Here is a tiny trained network, its code and every weight. The questions are about switching its units off for an input and a class, where a switched-off unit gives its printed mean instead of its output.

import numpy as np


def w(rows, s, z=0):
    codes = np.array(rows[::2]) - 128.0
    scale = np.full(codes.shape[1], s)
    scale[-1] = z or s
    return codes * scale


def norm(h):
    return h / np.sqrt((h * h).mean(-1, keepdims=True) + 1e-5)


def f(y):
    return np.maximum(y, 0)


def log_softmax(a):
    a = a - a.max(-1, keepdims=True)
    return a - np.log(np.exp(a).sum(-1, keepdims=True))


def net(x, mask):
    res = np.array(x, float).reshape(1, 6) / 4 @ E
    u = 0
    for l in range(4):
        y = f(norm(res) @ A[l][:, :-1].T + A[l][:, -1])
        res = res + np.where(mask[u : u + 6], y, B[l][:, -1]) @ B[l][:, :-1]
        u += 6
    return log_softmax(norm(res)[-1] @ U[:, :-1].T + U[:, -1])


A, B = {}, {}
E = w([
[126,105,149],'x0',
[155,70,91],'x1',
[110,154,128],'x2',
[189,44,129],'x3',
[240,126,234],'x4',
[64,57,254],'x5',
],0.0049)
A[0] = w([
[100,131,173,80],'0.n1',
[91,148,147,51],'0.n2',
[167,144,3,80],'0.n3',
[125,82,83,80],'0.n4',
[112,161,88,129],'0.n5',
[99,163,144,8],'0.n6',
],0.011,0.0016)
B[0] = w([
[152,253,96,171],'0.n1',
[35,151,17,154],'0.n2',
[9,200,125,253],'0.n3',
[109,31,187,171],'0.n4',
[250,229,73,187],'0.n5',
[128,121,95,150],'0.n6',
],0.0037,0.0053)
A[1] = w([
[122,110,120,14],'1.n1',
[156,113,57,254],'1.n2',
[85,201,96,194],'1.n3',
[159,66,160,4],'1.n4',
[171,32,64,98],'1.n5',
[254,160,192,61],'1.n6',
],0.0078,0.00096)
B[1] = w([
[81,114,116,132],'1.n1',
[40,200,43,186],'1.n2',
[254,144,229,255],'1.n3',
[159,103,185,173],'1.n4',
[125,91,106,178],'1.n5',
[152,79,111,234],'1.n6',
],0.0071,0.0042)
A[2] = w([
[111,97,88,32],'2.n1',
[101,252,2,55],'2.n2',
[97,76,242,31],'2.n3',
[206,135,184,36],'2.n4',
[194,118,58,177],'2.n5',
[181,64,155,4],'2.n6',
],0.0059,0.0016)
B[2] = w([
[107,2,29,137],'2.n1',
[110,239,247,254],'2.n2',
[104,165,131,195],'2.n3',
[140,45,100,186],'2.n4',
[46,211,68,181],'2.n5',
[211,87,186,167],'2.n6',
],0.0041,0.0042)
A[3] = w([
[213,134,195,73],'3.n1',
[42,142,213,164],'3.n2',
[81,147,106,193],'3.n3',
[104,104,211,107],'3.n4',
[62,255,191,223],'3.n5',
[65,104,118,252],'3.n6',
],0.0091,0.0028)
B[3] = w([
[201,77,152,180],'3.n1',
[254,239,8,182],'3.n2',
[51,195,242,160],'3.n3',
[144,158,13,166],'3.n4',
[178,176,48,254],'3.n5',
[57,132,186,159],'3.n6',
],0.0065,0.0091)
U = w([
[117,234,74,205],'0',
[225,46,144,158],'1',
[11,42,128,5],'2',
],0.011,0.0033)

Each question gives the input, the list of numbers given to net, and the class t.
The units are the neurons (one row each of A and B). Each row of codes is followed by its name. A weight is (code - 128) times the scale printed after its matrix; where a second scale follows, it is the last column's (A, B and U).
mask holds one flag per neuron, layer by layer. A switched-off neuron (its flag False) gives its mean, the last column of its row in B, instead of its output. The means were averaged over made-up inputs and are rounded, as every weight is.
A unit's drop is (log p(t) with every unit on - log p(t) with that unit switched off) / (log p(t) with every unit on - log p(t) with every unit switched off).
The circuit of an input: a set's keep is (log p(t) with only the set's units on - log p(t) with every unit switched off) / (log p(t) with every unit on - log p(t) with every unit switched off). Starting from the 12 units with the biggest drops (on a tie, the unit counted first), units are removed one at a time, each time the one whose removal leaves the highest keep (on an exact tie, the one counted first), for as long as the keep stays at least 0.8.
circuit, biggest first: the units of the circuit, biggest drop first
most important unit: the unit with the biggest drop
k most important neurons: the k neurons with the biggest drops, biggest first
top k neurons in layer l: the k neurons of layer l with the biggest drops, biggest first
drop of u: that unit's drop, to one decimal
input [3,6,8,5,-3,7], class 2: circuit, biggest first : (1.n3)
input [5,-8,4,2,0,2], class 1: circuit, biggest first : (0.n3, 3.n1)
input [0,-3,7,-6,2,0], class 1: circuit, biggest first : (1.n3, 0.n3, 3.n1)
input [1,-6,7,1,0,2], class 1: 2 most important neurons : (1.n3, 0.n3)
input [2,3,3,8,-4,8], class 2: 2 most important neurons : (1.n3, 3.n5)
input [-6,-5,2,8,-4,2], class 2: 2 most important neurons : (1.n3, 2.n2)
input [8,6,-3,6,1,-3], class 2: top 3 neurons in layer 1 : (1.n3, 1.n2, 1.n5)
input [-8,0,-7,8,-7,0], class 2: top 2 neurons in layer 3 : (3.n5, 3.n2)
input [2,7,8,-5,5,-3], class 1: top 2 neurons in layer 3 : (3.n1, 3.n2)
input [3,8,-4,-5,-7,6], class 2: top 2 neurons in layer 2 : (2.n2, 2.n1)
input [5,7,5,-1,-4,3], class 2: drop of 0.n3 : 0.1
input [-8,-4,5,1,3,-2], class 1: drop of 3.n2 : 0.1
input [-2,-7,8,-3,6,-5], class 1: drop of 3.n1 : 0.2
input [-4,-7,2,4,2,1], class 1: most important unit : 0.n3
